In the rows, 128 means zero.
Each row is followed by its class; each block has classes of its own.
[149 119 133  98 124  98 128 144 119  81 114 129 102 119 117 115 142 119
 140 126 152 155 146 130 141 151 131  90 127 123 142  89  96 108 146 109
 147 138] => L
[114 131 132 158 159 104  93  96 120  94  98 196 163 114  93 132 122 101
 168  95 138 107 157 115 201 127 169 165 125 136 123 113  79 149 137 153
  99 114] => T
[144 116  91 192 142 140 121 160  92  60 144  54 136 132  82  80 126 110
 181 171 157 138 138 147  80 176  94  47 118 165 124  93 105  97  72 138
 107 143] => L
[168 147 140 155 103 103 106 108 131 149 121 167 130 115 111 120 156 102
 121 119 125 116 121 115 125 128 134 155 125  87 155 175 155 139 100 105
 123  97] => G
[127 129  90 150 162 121 131 152 129  90  70 159 131 111 125 129 103 180
 182 139 130  68 129 155 118  66 176  94 101 135 132 142 128 120 107 131
 126 130] => M
[120 104  88 127 117 135 121 164 125 154 121  95 115 182 140 130  95  90
 129 150 123 126 135 161 100 185  83 109 126  93 126 134 137 166 145 130
 101 125] => G
[101 116 102 124 179 136  96 155 109 133 179 198 152 135 145 101 137 122
  98 110 146 146 173  78 174 134 127 119 118  90 109 163 105 115  72 137
  96  90] => T
[ 52  89 107 120 143 104 157 159 136  89 143 138 109 116 122 161 137 166
 135 133 115 119 128 157 153 125 143  92 126 109 116 121  87 136 152 136
 151 142] => T
[145 131 125 109 128 113 137 101 130 121 126 117 141 123  90 106 120 115
 102 136 164 153 121 100 136 142 143 131 136 126  85 169 144 122 127 148
 153 151] => V
[132 117 126 160  97  86 127 136 155 105 106 137 128 124 136  92 128 136
 130 158 176 102 149 148 138 112 155 130 117  92 179 106 119 137 134 106
 120  77] => T
[127 131  98 107  77 150 120 130 132 112  93 177 136 102  98 128 118 145
 136 108 178 106 134 148 137 105 183 110 113  87 117 116 107 123 142 127
 137 150] => V
[144 132 128 134 154 156 115 136 167 155 184 162 162 129  75 109  65 130
 169 134  95 129 138 139 140  58 146 122 121 116 149 124 133 139 152 144
 115 132] => P
[ 96 151  92 114 113 135 166 147  83  88 144 214 101 116 164 145 146 177
 156 151  97 132  34 168 160 144 135 121 112 131 118 252 126 101 121  86
 200 134] => T
[133 115  95 151 116  81 110 159 113 145 109 109 147 131 103 155 122 131
 120 164 138 112 125 185 106 151 119 147 138 114 142 151 124 156 143  92
 160 106] => L
[105 143 131 187 132 107 145 110 151 110 132 104 162 133 107 137 133 123
 155 146 112 158 103 125 108  81 133 124 129 144 146  83 146 114 144 158
 107 151] => P
[125 116 121 110 142 116 155 127 128 139 156 107 117 132 113 141 162 143
 101 140 148 161 132 144 141 151 131 114 112 141 131  90 109 138 156 118
 144 153] => L
[190 124 127 107 137 119 166 101 137 150  42  97 127 112 102 122 102 143
 129 170 144 119 134 103 139  64 122 124 155 159 169  92 121 134 145 160
 105 160] => M
[134 159 163 136  85 138 131 111 146 121 109 151 152 112  84 152 153 123
 131 134 111 134 128 112 132  91 153 178 185 124 142 118 103 119 167 115
 138 119] => P
[127 128 159 136 119 160 132 120 114 112  32 127 142  82  98 134  96 125
 154 118 167  95 114 121 180  36 204 164 126 166 101  86  82  95 128 115
 155 171] => D
[119 125 137 131 147 127 110 145 134  75  74 127 106 154 162 147 142 129
 132 114 133 127 132 155 119 114 149  93 129 119  89  65 140  96 104 132
 138 184] => D
[121 117  89 106 111 135  98 162 131 153 115 141 135 142 137 121 121  89
 156 101 164 170 129 154 103 226 129 157 138  67 141 102 101 122 119  95
  98  70] => G
[112 125 132 111 140 144 127 113 126 131 149 132 131 145 145 136 107 125
 129  93 106 136 125 131 148 118 141 136 100 133 144 160 138 142 159 140
 136 181] => P
[108 123 129 127 148 107 132 106 138 148 105  97 129 125 138 136 145 134
 100 128 152 153 110 143 140 157 150 121 118 153 121  93 139 125 125 147
 146 149] => V
[129 146 105 159 133 138 113 153 135  69 157 151 158 142 102 111 112 118
 154 120 116  67 158 145 105 127 149 145  93 103  85 174 139 170 120 130
 134 123] => P
[ 80 109 150 142 139 134 120 133 143 153 107 170 133 106  84 128 152  95
 111 125 147 146 121 137 174 108 156 134 138 111 144  69  66 118 125 126
 122 111] => T
[ 69  80 146 154 151 101 188 115 127 157 168 114 145  69 128 153 102 125
 193 112  99 102 122 149 103  95 120 176 174 145 191  53  96 179 117 139
 110 157] => D
[147 114 167 114  77  99 147  89 126  84  70  92 126 133 137 151 123 134
 114 113 174 120 130 167 122 184 140 213 144 128 118  99  91 145 132 100
 146 167] => D
[ 79  69 127 165 144 132  83 158 122 208 178 129 113 130 122 159  77 124
 180  96  98 109 144 149 107 116 119 139 134 110 204 154 103 154 133 116
  93 112] => G
[122 149 182 140 141 114 115 100 123 109  90 140 148 153 127  82 138  61
 127 107 122 133 112 120 122 159 156 183 118 143 121 122 122 127  92 107
 137 105] => D
[136 115 117 120 106  94 129 129 131 120 110 123  89 146 119 140 149 113
  96 149  92 137 121 119 135 106 123 117 142 112 143 165 155 132 164 150
 151 139] => Q
[148 130 129 146  77 150 130 155 139  53 182  57  86 132  86 102 166  91
 171 146 172 137 149 173 128 113 110  84 149 158 171  55  82  90 173 120
 107 147] => L
[105 141 149  96 115 144 145 154 136 140 122 148  88 131 184 162 132 150
  86 117 114 143 127 141 176 121 126 140 130 117  89 137 118  96 128 129
 159 142] => P
[149 123 157 117 136 109 120 133 134 129  85  95  92 133 141 134 140 125
  81 135 133 116 143  96 161 131 113 104 113 117 138  99 115 130 128 142
 127 121] => G
[129  91  54 108 118  76 156 161  98  90  64  67 125 115  82 135 135 166
 138 159 132 133 149 100  86 171 119  72 131  94 135 116  92 127 140 150
 143 130] => L
[151 145 106 133 119 156 105 102  89 135 123 141 132 145 147 110 107 127
 164  94 112 126 137 124 106 147 109 130 121 161 140 215 145 115  73 136
  93 138] => M
[156 114 111  92 117 142 149  78 146 169 113 120 140 111 144 119  94 124
 182 104 171 184 147 114 115 103 155 128 150 157 156  90 164 141 161 115
  96 171] => M
[152 156 163 139 136 121 171  85 126 139   4  79 128 132 153  88 143 133
 110 165 171 130 131  90 151 134 177 174 128 213 110 123 122 100 104 121
 125  97] => M
[144 121 104  60 143 134 145 132 138 154 126  74 118 112 153 129 117 131
 100 123 141 152 113 148 170  94 123 129 118 171 145 153 139 112 138 124
 142 153] => M
[155 151 136 127 181 113 119 120 156 134 207 178 102 124  86 144 187 186
 110 128 152 172 110  86 142  80 164  82  52 116 118  83 141 120 150 127
 164 129] => L
[108 129 126 121 116 129 145 131 115 138 138 177 106 131 171 130 130 136
 143 118  93 135 135 139 162 121 122 112 104 157 101 153 147 133 101 122
 135 152] => T
[137 158  97 154 108 112 110 126  93 124 108  97 157 118 106 122 130  76
 145 118 151 130 137 128 135 145 111 138 121 150  94 125 135 131 118 143
 123 115] => L
[130 104 102  86 111 137 107 158 130  86 154 133 108 136 135 141 137 136
 100 130 121 147 140 153 143 145 130  98 114 118 131 118 117 135 151 115
 145 139] => Q
[173 107 152 116 118 125  67  95 145 136  96 144 152 154  69 157 106 118
 137 112 131 141 154 143  83  91 125 126 180 119 193 122 127 151 167 111
  99 172] => M
[134 147 116 125 113 146  75 116  99  85 225 131 117 112  95 133 113 103
 128  94 143 108 114  82 182  94  86 116 103 113 127 224 118 147 157 159
 150 124] => T
[124 142  31 129 133 152  73 158 126 123 170 136 139 132 170 156  97 143
 174 120 115 126 111 162 154 147 152 138  94 111 117 218 167 145 174 102
 166 103] => P
[167 109 111  93  85 166 118  95 154 165 151 128 115 142 120 138  70 174
 111 112 191 110 183 131 142  80 145 124 121  89 147 164 128 162 178 131
  97 157] => M
[169 119 158 121  70 122 122 122 149  97 116  80 141  84 105 136 129 131
 119 137 183 113 140 139 139  71 142 184 177 122 174  71  87 112 140  92
 136 129] => D
[141 136 115 133 100  80 121  69 180 161 136 109 165 102  80 114 119 143
  93 135 153 143 127 128 148  93 142  87 150  60 202  88 146 130 159 195
 102 107] => V
[130  90 144 126 107 147  74 139 109 210  87 156 121 159 135 147  69  81
 143 126  76 146 103 149  97  91  97 133 107 141 183 102 133 162 126  88
 131 163] => D
[202 116  90 112 139  83  75 158 111 107 144 183  89  97 140 146 144 143
 159  95 152 103 117 134 109 160  97 164  83  89 163 147 139 166  93 103
 163 124] => T
[117 140  97 106 156 111 172 166 112 130 136 154 134 131 182 138 107 157
 154 139  86  94 114 112  90 131  97 149 110 111 176 105 130 187 148 145
 131 108] => P
[119 145 123 117 127 165 156 133 133  95  69  74 141  69 121 105 123  91
 119 112 195 120 129 132 189 133 169 139 141 121  80  72  93  92 115 157
 147 141] => P
[150 110  76  81 119  77 194 148  99 119  83 125 123  71  83 103 127 146
 119 149 134 125 125  92 141 102 124  81 128  73 157 138 101 112 123 158
 148 141] => L
[178 138 158 102 138 173  80 104 116 183 114 141 153 134 142 123  88  88
  99  85 136 108 136 181 132  88 143 125 153 140 139 125 211 160 114 135
 143 206] => Q
[137 139 138 126  59 101 101 132 140 121 132 120 134 121 120 118 158 132
 108 110 185 124 177  75 143  81 155 198 127 116 139 152 109 114 147 100
 122  67] => T
[149 130 123 148  99 147  87 114 114  87 118 114 112 115 143 119 112 115
 152 118 100  98 147 119 139 117 113  74 108 130 136 114 135 137  96 135
 129 140] => D
[128  92 112 102 208 135 129 163 112 140  62 157 150 114 152 120  54 137
 126 153 144 125 114 173 137 133 158  76 136 120 114  72 147 145 104 131
 161 166] => Q
[129 108 123  87 153  98 110 131 141 114 130  94 117 110 135 127 145 126
  88 123 165 134 132 133 160 169 142 130 131 124 150 113 108 133 146 129
 159 121] => V
[112 118 127 153 104  39 107  97 124  89 100 107 149 100 147 166 118 126
 146  92 180 112 127 168  87 208 124 173 165  97 139 120 140 164 128 135
 145 125] => V
[186 128  68 145 144 139  67 152 130 146 133  21 123 113  70 140 137 136
 158 141 149 109 125 161  95 130 113  74  96 149 177  54 142 153 154 146
 149 126] => L
[117 113 148 144 146 145 118 141 140 102 115 192  90 116 143 132 133 147
 143 117 122 120 148 131 150 122 160  35 106  90 109  95 128 116  98 115
 129 151] => G
[162 152  86 120  83 148 104 161 140 144 167 174 133 124 135 110  92 141
 172 134 152 144  86 145  80 119 139 156 118  59 170 182 157 121 147  75
 161  82] => P
[101 106 129  98  78  86 150 117 136 110 117 150 115 126 123 150 160  89
  89 132 116 159 131 149 153 147 116 137 157 122 122 132 112 138 157 119
 138 163] => V
[136 119 117 108  74 104 119 120 131 119 116 109 125 115 134 146 152 139
  70 127 178 137 140 132 160 120 136 150 143 114 136 148 115 104 139 125
 134 145] => V
[123 124 144 104 157 133 121 123 127  89 139 141 137 100 140 135 116 129
 113 125 125 129 123 106 181 106 132 109 111 133 118  82  97 138 122 123
 152 133] => D
[141 136 135  97 144 111 122 149 124 131 125 148 125 156 165 134 128 128
  98 139 117 139 110 132 146 141 116 126 127 109 139 165 145 127 137 102
 140 119] => G
[124 109 154 115 136 149 144 144 113 147 138 166 101 139 164 144  71 151
 182 134 110 127  78 172  89  99 115 128 139 131 169 104 129 137 129  94
 153 180] => D
[129 171 124 122 139 114  69 168 141  93 113 188 103 124 161 133 107  73
 145 143 166 152  67 150 186  79 126  96 105 131 103  79 140  93 166 123
 167  99] => V
[111 168 131 128 123 156 140  84  92 149 109 143 163 119 148 101 100  96
 147 106 149 119  70 146 151 108 152 130 125 166 157 150 155 128 137 152
 132 162] => V

A new block, with new classes.
[130 142 102 140 133 127 143 135 161 151 140  55 158 106 116 130 144 127
 117 107 124 112 160 126 127 121  65 145 151 142 131 130 136 119 146 129
 101 148] => H
[160 154 118 120 126 127 147 121  95 118  92 127 103 130 123 150  98 137
 122 121 107 124 121 104 190 142 226  75 112 109 144 138 111 178 107 108
 126  88] => Z
[142 182 131 152 117 140 158 108 169 151 115  25 168  99 129 151 149 114
 102 111 139 106 122 142 198 126 124 177 166 128 121 119 111 161 145 130
  40 140] => H
[119  30 129 108 114 123 140 121 147 103 161 181 112 103 116 157  79 130
 143 121 138 134 138 163  87 129 114 120 112 147 126 140 159 128  78 127
 151 156] => E
[127 139 119 117 112 162 146 100 146 115 136 109 127  65  97 138  98 124
 115 113 151 160 113 158 118 138 174 116 110 116 134 145 136 136  93 101
 100 160] => Y
[128  57  84 114 136 121 149 126 178 100 181  84 152  96  76 128  97 116
 101  88 142 144 168 135 111 143 116  54 109 159 125 137 166  95 132 133
 166 157] => C
[123 105 135 144 111 133  96 144  74 139 100 181 102 172 147  90 108 158
 163 155 132 134 140 150  68 121  70 180 116 117 126  97 104 108 131 118
 176 100] => A
[139  96  96 156 115 124 145 140 166 127 182  97 142  96 133 139  98 132
 111 138 168 107 135 152 164 124 156 148 100 138 112 104 123 122 135 152
 100  86] => E
[147 130 154 128 145 123 114 121  96 115  94 192 103 135 126 125 103 145
 153 144 121 133 110 118 125 129 143 120 129 113 138 144 123 156  94 100
 133 102] => Y
[121 170  97 119 140 125 128 137 129 158 137  71 138 117 132 112 123 152
 124 102 127 127 155  80 112 133 127 117 125 132 143 115 110 114 157 138
 131 117] => E
[122 116  77 152 122 135 129 141 136 112 155 121 140 113 117 115  78 133
 112 137 139 152 146 142 115 123 134 139  98 114 117 108 130  99 112 127
 140 102] => F
[141 112 112 139  98 146 154 107 153 114 119  71 136  90  90 130  89 109
 103  95 136 138 149 162 142 149 119 118 127 133 118 134 138 132 111 123
 118 155] => H
[151  63 127 142 120 114 141 131 115  75 151 176 112 124 113 137  61 121
 115 146 154 126 136 155 163 130 178  88  87 126 119 141 153 146  80 120
 150  85] => N
[138 115 143 150 165 105 133 136 179 109 186 133 147 124 130 151 126 109
 122 149 141 106 123 144 150 115 126 118 136 139 115 126 157 136 134 145
  84 123] => Y
[118 115 160 102 125 133 114 107 120 162 120 186 109 129 157 138 125 153
 164 136 130 124 109 120  88 110 116 168 134 127 150 123 118 137 111 126
 128 141] => E
[117  63 115 114  99 155 136  99 148  95 158 174 106  95 118 156 112 129
 101 150 188 151 121 166  94 127 184  89  74 136 140 117 135 118  71 119
 131 125] => Z
[164  55 177 137 117 107 139 116  97  74 107 215  97 158 122 142  56 115
 146 149 117 120 108 162 177 126 161 120 120 127 118 157 157 181  62 115
 134 102] => N
[139  96 185  98 124 111 102 106 112 138 120 244 103 156 157 141 121 150
 145 160 138 143 101 137 113 111 127 117  97 117 143 123 135 142 117 131
 131 133] => A
[134 167  97 135 159 101 132 165 110 136 126  97 136 173 131 124 125 135
 147 120  85  95 157  76 158 138 125  90 153 136 144 123 123 131 170 131
 149  84] => Z
[157  92 171 142 119 108 142 129 136 108 138 157 142 151 152 169 117 115
 135 151 121 108 101 182 198 113 122 179 131 123 110 122 130 176 121 135
  83 125] => A
[128 210 124 135 121 143 104 116  85 165  64 142 116 150 151  88 111 162
 143 139 113 156 114  81 130 132 156 162 130  91 144 108  85 128 131 119
 133  98] => F
[146 112 166 130 130 135 155 119 134 111 116 143 144 138 137 161 143  99
 143 134 114 115  89 159 170 103 123 171 137 138 120 141 128 160 107 129
  73 153] => X
[136  87 144 145 123 120 137 120 128  98 159 164 122 136 127 139  73 121
 118 151 167 125 127 152 158 129 168 114 106 132 117 123 143 142  95 135
 130 100] => N
[145 129 136 136 112 142 152 124 110 105 104 103 129 100 120 146 107 102
 141 111 113 116 120 161 168 126 131 161 139 126 112 123 122 160 101 112
 105 138] => S
[132 169 165 107 118 151  96  71 115 176  84 165 103 127 138 113 130 152
 121 136 164 149 112 103  98 121 143 120 114 108 152 108 104 134 125 123
 117 129] => H
[169 124 118 142 113 113 158 127 132 121 119  95 128 100 131 148  94 136
 120 125 125 105 114 136 213 124 189 137 122 117 127 134 106 184 117 126
  85  86] => E
[136  73 139 128 149  87 122 126 137 125 134 164 119 159 122 112  99 139
 141 131 121 114 136  95 141 137 113  82 139 144 135 128 130 125 159 138
 167 100] => C
[130 184 109 132 176 107 107 138 140 145 169 113 136 119 144 121 139 135
 105 139 175 115 155  77 132 110 159  67  98 125 126  77 110 101 181 148
 123  63] => S
[141 140 125 128 146 105 113 126 137 144 124 121 116 142 116 111 106 141
 117 123 138 124 160  90 137 139 121  56 122 128 134 117 130 119 161 138
 143 100] => H
[132 104 159 137 137 135 146 121 151 120 166 153 147 125 143 157 123 106
 132 151 145 115  99 171 152  97 138 169 121 136 120 117 126 135 126 143
  84 134] => X
[130 135 103 142 185  87 116 157 160 121 187 130 137 131 122 110 109 138
 117 139 147 122 158  86 120 130 131  51 111 135 130 125 142  96 170 141
 143  82] => Y
[130 208 154 118 135 126 166 102 166 146 138  61 173 119 146 162 160 103
 110 107 132 111 100 103 208 126 160 139 160 133 134 144 135 169 150 139
  42 161] => N
[144 146 171 116 134 118 138 106 148 165 138 144 141 120 160 164 135 129
 146 134 117  97  91 126 174 103 144 187 153 130 145 126 124 174 137 145
  63 137] => E
[120 209 157 150 159 123 124 147 111 162  76  90 143 172 156 107 177 128
 187 118  66  96 111  95 136 127  48 218 215 126 129 142 104 143 163 119
 102 147] => Y
[112 112 146  99 134 140 128 127  92 112  84 173 108 151 126 111 126 133
 165 111  98 149 126 120  74 120  84 118 127 130 137 146 117 112 110 103
 170 158] => X
[112 153 178  94 138 150 128  81 159 149 147 161 143  88 159 172 186 110
 126 133 164 131  89 143 113  84 116 174 129 130 143 114 125 135 116 130
  63 176] => S
[128 171 167 100 165 112 115 110  90 180  52 133 128 181 140 104 146 142
 182  93  60 117 117  48 127 140  94 142 193 128 158 147 110 149 167 116
 160 153] => C
[110 153 116  87 106 142 148 108 169 135 145  80 159  95 127 146 146 128
 110  85 136 162 137 139  93 134 115 114 115 124 134 137 139 112 138 117
 107 206] => A
[118 103 178  90 136 140 130  72 148 157 120 179 130 114 134 147 149 126
 139 119 136 143  85 123 115 117 125 153 137 139 153 143 137 136 123 132
 107 178] => C
[125 141  65 153 160  99 111 172 109 139 114  68 129 167 103  74  97 142
 137  93  94 111 211  70  88 155  38  67 146 133 121 121 126  87 179 132
 207  90] => H
[135 145 121 105 156 115 118 110 123 122 155 153 119 134 124 121  91 140
  96 128 178 153 143  81 131 128 216  28  71 111 140 128 136 123 129 128
 148  91] => N
[113 112  76 148 155 105 126 194  84 104 108 102 128 188 114  72  96 135
 170 101  72 119 187  93  77 144  35 104 145 140 111 136 112  76 160 118
 222 101] => X
[127 116 133 142 144 127 121 123 128 117 163 156 132 138 137 127  88 126
 118 151 176 124 133 128 139 127 181 109  98 125 125 113 142 125 113 136
 136  88] => N
[147 111 129 121 150 108 106 114  97 143 100 169 105 154 113  98  88 153
 139 127 124 128 136  75 127 143 156  74 118 122 147 124 113 133 148 122
 183  75] => C
[137 133 140 157  97 161 139 104 160 134 163  90 164 107 148 158 136 114
  95 159 197 128  95 209 157  99 143 227 107 119 111  74 102 145 125 141
  43 127] => A
[113  89 132 145 121 145 137 121 125 144 112 119 142 138 125 114 128 128
 163 117 117 118 120 147 109 132  53 212 171 147 131 130 116 119 131 127
 142 147] => C
[138  14  99 131  72 136 146 132 131  59 161 156 111  99  92 142  43 117
 111 124 161 161 150 214  98 146 128  93  66 126 100 120 147 118  77 118
 167 149] => A
[ 98 189 122  77 154 128 123 106 185 189 176  90 159 101 144 139 153 140
 120  93 150 134 137  66  93 123 149  92 123 137 158 113 139 102 182 150
  99 176] => E
[139 198 143 152 111 159 114 114  67 136  25 114 103 143 134  79 117 150
 165 126 107 139  98 120 131 146 140 191 156  92 129 134  73 150 112  87
 131  98] => Y
[131 165 138  74 116 153 127  70 155 158 106 116 119  83 104 139 116 132
  97  83 149 170 126 104 113 138 172  58  99 112 153 139 142 132 116 115
 102 192] => H
[139  72 107 152 118 134 142 116 194 110 210 104 141  74  97 148  89 114
  68 139 193 133 158 188 134 117 140 104  88 139 119 110 155 111 114 154
  95 124] => H
[ 82 145 102  98 141 149 112 130 134 149 147 138 128 142 134 115 169 147
 136 113 134 148 160  93  25 126  77 103 122 151 161 119 140  67 133 129
 165 162] => Z
[125 202 142 147 146 129 115 130 133 168 137 105 145 128 167 127 167 125
 137 146 153  93 120 111 148 102 107 188 152 125 123  76  88 121 177 144
  93  97] => S
[122  99 140 121 157 104 115 148 111 118 140 186 117 172 131 106  87 125
 155 135 109 124 145 115 100 121 111  92 121 131 128 124 130 102 154 136
 181 119] => X
[117  97 114 164 144 113 125 160 113 107 162 134 139 164 128 110  76 115
 147 140 131 102 161 140 109 130  88 151 142 141 110 115 146 110 127 138
 173 100] => N
[110 170 158 115 162 136 114 111 150 139 136 147 137 128 144 130 155 134
 141 128 136 136 111 109  93 117 111 139 140 121 140 132 128 117 139 119
 102 148] => Y
[115  98 131 140 109 163 133 122  94 114 104 167 106 139 135 140 117 138
 155 145 125 127 118 171  92 119 109 197 136 130 141 123 109 135  72 105
 136 116] => Z
[121 173 150 121 149 106 139 121 148 139 143 109 154 153 150 133 144 115
 130 116 125 112 127  91 161 127 124 110 156 136 133 139 142 138 157 144
 108 146] => N
[108 177 104 133 149 138  99 145  88 134  88 117 114 149 118  64 110 154
 163 107 104 145 164  83  44 152  87 112 146 113 139 131 110  90 142  97
 200 119] => Y
[ 88 186 146 101 152 147 115 113 137 166 134 120 146 117 158 127 181 124
 148 108 133 127 131 102  70 103  68 170 150 133 143 107 116 100 157 127
 116 174] => S
[140 170 160 137 139 132 122 113 103 134 104 134 133 165 146 120 132 125
 135 139 132 116 110 120 158 111 134 164 143 120 132 125 120 155 121 126
 105 100] => N
[138  59 121 150 126 140 151 111 167 118 180 114 155  94 108 153 105 112
 111 136 169 118 119 177 151 119 135 169 122 147 122 115 133 135 117 138
 102 121] => C
[122 158 186  99 133 136 104  86 115 154 106 199 102 119 160 132 148 129
 143 146 155 130  97 111 115 107 147 132 118 118 142 102 110 134 130 128
 117 135] => S
[104 170 130 146 135 147 136 134 140 161 131  93 163 136 160 116 172 127
 139 138 141 116 112 124 110  99  84 210 145 138 130 104  92 104 160 135
  83 139] => X
[121  70 145  90  95 155 140  92 116  97 109 184  97  73 106 146 104 114
 139 106 136 163 126 176  74 118 123 121 104 129 131 146 147 133  52  92
 151 190] => S
[138 219 137 121 139 144 115 100 141 190  91  68 144 128 136 110 165 138
 114 109 134 125 131  81 142 123 124 132 143 118 149 114 111 133 167 130
  87 139] => H
[140   4  84 161 127  94 146 165 150  61 186 167 115 120  93 139  29 111
 115 155 127 138 158 175 150 131 140  87  84 137  95 129 176 116  84 139
 156  95] => F
[142  22 117 109 121 119 129 118 115  96 120 183 101 125  77 115  42 130
 145  98 112 148 152 137 100 156 137  65 110 137 133 153 160 122  89 106
 218 142] => C
[159  60 144 133 103 118 162 119 126  78 114 171 108 131 120 177 102 110
 134 142 111 111 102 177 192 129 159 125 129 139 124 150 139 178  69 114
 116 115] => Z
[124 101 182 142 110 153 106 104  70 125  84 221  98 172 156 113 107 135
 170 162 145 129 101 156  99 116 122 209 133 115 127 128 118 142  73 110
 153 114] => N
[129  91  77 147 136 140 107 149  97 114 156 166  93 144 114 118  82 157
 117 160 176 138 163 122  85 136 170  79  65 132 133  92 118  93 100 128
 180  43] => Z
[123 156  95 142 163 101 130 153 162 131 182  91 151 141 133 106 120 127
 104 133 157 121 154  91 137 124 151  64 103 135 119 100 111  82 197 158
 134  80] => X
[131 141 143 130 135 130 118  99 160 167 168 144 135 104 170 145 141 151
 114 166 202 116 100 122 135  98 176 157 100 127 139  86  96 131 142 151
  81  79] => E
[136 140 109 134 148 118 107 138 114 115 117 147 102 135 112  92  95 147
 134 129 134 144 141  95 111 151 155  58 103 111 129 135 124 112 134 115
 164  87] => Y
[148 104 176 132  73 162 145 107  92 127  88 161 125 132 139 159 110 118
 165 133 108 128  90 211 150 123 104 246 146 115 121 130 120 183  79 105
  97 172] => A
